Look-ups in named tables: a row name and a column name give one cell, copied from the table.

Digafu
           Gonon     Vosu   Somosi   Vusini      Fim      Lam   Dinoko  Rodanul      Mek  Dobiseg
Tol      -27.494   18.885  -66.750  -11.281  -31.298   52.166   41.220  -43.964  -46.252  -26.509
Buzize   -66.780  -80.465  -15.030  -11.281  -11.729  -58.875  -94.209  -38.346   -4.496  -53.202
Rad      -78.160  -73.166  -65.029  -11.281  -21.649  -14.064  -19.823  -63.700   11.569  -37.442
Rar       -7.946  -14.435    7.019  -11.281  -32.067  -19.005  -69.973  -64.311   11.516  -20.647
Bik       -3.002   -7.898    6.292  -11.281  -34.814  -13.848  -62.216  -67.710   14.355  -15.668
Kod      -81.029  -71.316  -65.710  -11.281  -18.985   -9.690  -21.537  -61.104    4.697  -42.398
Radizek  -23.859   24.793  -57.958  -11.281  -30.129   57.193   29.394  -49.099  -44.461  -28.801
Lefarov  -21.031   29.674  -48.562  -11.281  -28.447   59.696   16.469  -52.319  -43.858  -32.212

Rad, Vosu: -73.166
Buzize, Somosi: -15.030
Kod, Fim: -18.985
Lefarov, Vosu: 29.674
Radizek, Lam: 57.193
Buzize, Dinoko: -94.209
Rad, Dobiseg: -37.442
Kod, Vusini: -11.281
Tol, Dinoko: 41.220
Rar, Dobiseg: -20.647
Tol, Lam: 52.166
Bik, Somosi: 6.292
Radizek, Mek: -44.461
Rar, Gonon: -7.946
Bik, Vusini: -11.281
Buzize, Vusini: -11.281
Buzize, Gonon: -66.780
Lefarov, Dinoko: 16.469
Buzize, Fim: -11.729

Rava =
	Loselus	Kamemur	Masu	Pemevuz	Moze	Tafus	Beso	Vufitu	Tira
Zileda	92	144	119	91	167	33	120	53	101
Kod	150	77	80	87	15	139	69	97	138
Zemufud	63	111	167	88	144	105	95	162	56
Tized	71	75	116	116	109	140	85	195	64
Sed	125	105	116	22	31	121	68	43	115
Madir	91	66	105	130	95	142	104	199	85
Gavupul	142	77	105	94	27	149	71	138	144
Bod	166	100	125	109	47	122	75	145	150
Lelu	85	146	103	104	173	36	127	59	92

Loselus of Tized = 71
Loselus of Gavupul = 142
Tira of Zileda = 101
Vufitu of Madir = 199
Vufitu of Lelu = 59
Masu of Tized = 116
Kamemur of Lelu = 146
Moze of Kod = 15
Moze of Sed = 31
Pemevuz of Sed = 22
Masu of Kod = 80
Beso of Bod = 75
Kamemur of Bod = 100

Loka:
,Rigi,Roz
Nofida,41.095,73.704
Paz,73.704,46.677
Davu,79.590,49.593
Sevore,64.578,44.838
Pulole,60.578,42.023
Tem,33.577,32.209
Nogumit,32.178,25.347
Pef,38.893,31.520
Gabeno,26.779,69.621
Zam,41.716,24.454
Gimolen,32.370,63.387
Sif,70.650,92.692
Bebo,55.506,79.524

What is the Roz of Pulole in Loka?
42.023
What is the Rigi of Sevore in Loka?
64.578
What is the Roz of Sevore in Loka?
44.838
What is the Rigi of Sif in Loka?
70.650
What is the Roz of Davu in Loka?
49.593
What is the Rigi of Nogumit in Loka?
32.178
Row with the largest Roz: Sif

Sufepi:
|  | Bupafi | Dor | Pelekir | Vomisi | Sofoli | Suv |
|---|---|---|---|---|---|---|
| Fuge | 132 | 65 | 139 | 146 | 134 | 150 |
| Tid | 116 | 246 | 136 | 128 | 135 | 134 |
| Salara | 192 | 204 | 161 | 125 | 158 | 97 |
| Pab | 183 | 79 | 145 | 138 | 153 | 172 |
| Pufim | 134 | 58 | 135 | 175 | 151 | 110 |
| Vugese | 192 | 115 | 128 | 164 | 141 | 162 |
| Lemipil | 149 | 239 | 140 | 161 | 127 | 159 |
| Bapomi | 172 | 83 | 134 | 151 | 146 | 206 |
| Tilirin | 130 | 39 | 130 | 147 | 147 | 119 |
| Zavu | 140 | 65 | 123 | 133 | 132 | 151 |
| Naf | 122 | 236 | 143 | 151 | 139 | 152 |
| Sugeti | 148 | 23 | 157 | 160 | 163 | 122 |

What is the Suv of Pufim in Sufepi?
110
What is the Dor of Naf in Sufepi?
236
What is the Vomisi of Pufim in Sufepi?
175
What is the Pelekir of Tilirin in Sufepi?
130
What is the Dor of Tid in Sufepi?
246
What is the Bupafi of Tid in Sufepi?
116
What is the Bupafi of Lemipil in Sufepi?
149
What is the Bupafi of Bapomi in Sufepi?
172
What is the Vomisi of Sugeti in Sufepi?
160
What is the Sofoli of Pufim in Sufepi?
151
What is the Suv of Sugeti in Sufepi?
122
What is the Pelekir of Sugeti in Sufepi?
157
What is the Vomisi of Vugese in Sufepi?
164
What is the Suv of Vugese in Sufepi?
162
What is the Pelekir of Bapomi in Sufepi?
134
What is the Dor of Sugeti in Sufepi?
23

Fome
|  | Lef | Lilota | Bubom | Bimod | Velib | Damunod | Pep |
|---|---|---|---|---|---|---|---|
| Fisamo | 26.06 | 57.47 | 50.70 | 44.22 | 67.38 | 79.98 | 68.05 |
| Dobarup | 51.50 | 50.13 | 39.27 | 33.61 | 40.51 | 19.87 | 53.46 |
| Favetu | 8.05 | 17.80 | 48.09 | 45.19 | 63.18 | 8.68 | 38.15 |
| Mesit | 24.96 | 63.58 | 41.49 | 44.65 | 86.49 | 72.94 | 73.10 |
| Nefidu | 61.89 | 50.33 | 38.92 | 32.28 | 26.09 | 21.38 | 42.81 |
| Tila | 26.59 | 35.05 | 57.17 | 61.38 | 51.08 | 32.24 | 18.76 |
| Lesodo | 34.40 | 65.50 | 35.62 | 48.89 | 91.38 | 78.24 | 72.97 |
| Boli | 65.36 | 54.06 | 33.12 | 31.44 | 7.80 | 21.98 | 35.02 |
| Beno | 31.99 | 44.44 | 59.98 | 61.51 | 45.32 | 45.10 | 12.91 |
| Beduno | 31.81 | 57.98 | 38.39 | 45.83 | 80.30 | 88.26 | 73.16 |
| Megemez | 69.68 | 56.04 | 30.58 | 38.22 | 0.13 | 6.91 | 38.20 |
| Pazok | 41.30 | 41.40 | 63.64 | 68.92 | 43.38 | 50.23 | 13.54 |
| Rik | 24.70 | 67.11 | 47.45 | 57.37 | 74.18 | 87.97 | 76.12 |

Damunod of Tila: 32.24
Bubom of Beduno: 38.39
Velib of Beduno: 80.30
Lilota of Fisamo: 57.47
Damunod of Pazok: 50.23
Velib of Tila: 51.08
Bubom of Rik: 47.45
Pep of Beduno: 73.16
Velib of Fisamo: 67.38
Lilota of Pazok: 41.40
Bubom of Fisamo: 50.70
Bubom of Beno: 59.98
Lef of Megemez: 69.68
Damunod of Fisamo: 79.98
Which row has the largest Lef? Megemez

Fudugu =
|  | Kiv | Pumu | Sig | Gopapa | Tus | Rapov | Ludi | Rutin | Busi | Davav |
|---|---|---|---|---|---|---|---|---|---|---|
| Lal | 0.574 | 0.427 | 0.468 | 0.530 | 0.581 | 0.645 | 0.505 | 0.720 | 0.658 | 0.890 |
| Rez | 0.573 | 0.476 | 0.513 | 0.212 | 0.771 | 0.466 | 0.662 | 0.781 | 0.614 | 0.426 |
| Kunirok | 0.600 | 0.402 | 0.655 | 0.385 | 0.603 | 0.679 | 0.856 | 0.806 | 0.599 | 0.683 |

What is the Rutin of Lal in Fudugu?
0.720
What is the Sig of Rez in Fudugu?
0.513
What is the Sig of Lal in Fudugu?
0.468
What is the Tus of Lal in Fudugu?
0.581
What is the Ludi of Kunirok in Fudugu?
0.856
What is the Pumu of Kunirok in Fudugu?
0.402
What is the Davav of Lal in Fudugu?
0.890
What is the Busi of Lal in Fudugu?
0.658
What is the Pumu of Lal in Fudugu?
0.427
What is the Rutin of Kunirok in Fudugu?
0.806
What is the Tus of Rez in Fudugu?
0.771
What is the Kiv of Rez in Fudugu?
0.573
What is the Ludi of Rez in Fudugu?
0.662
What is the Tus of Kunirok in Fudugu?
0.603
What is the Pumu of Rez in Fudugu?
0.476

Table Tineso
|  | Dadov | Ref | Fuv |
|---|---|---|---|
| Pudo | 115 | 164 | 181 |
| Vide | 225 | 142 | 12 |
| Rov | 235 | 144 | 17 |
| Ton | 115 | 161 | 167 |
| Mabun | 54 | 115 | 156 |
| Fur | 66 | 116 | 160 |
| Povado | 248 | 135 | 11 |
| Ropil | 116 | 171 | 187 |
| Porovib | 115 | 162 | 187 |
| Nufu | 92 | 39 | 133 |
| Bufazog | 94 | 20 | 132 |
| Tuf | 92 | 115 | 175 |
| Pivuzun | 113 | 130 | 191 |

What is the Dadov of Povado in Tineso? 248
What is the Dadov of Vide in Tineso? 225
What is the Fuv of Povado in Tineso? 11
What is the Fuv of Tuf in Tineso? 175
What is the Fuv of Pudo in Tineso? 181
What is the Ref of Pivuzun in Tineso? 130
What is the Fuv of Bufazog in Tineso? 132
What is the Ref of Nufu in Tineso? 39
What is the Ref of Mabun in Tineso? 115
What is the Fuv of Fur in Tineso? 160
What is the Fuv of Porovib in Tineso? 187
What is the Dadov of Pivuzun in Tineso? 113
What is the Ref of Fur in Tineso? 116
What is the Dadov of Ton in Tineso? 115

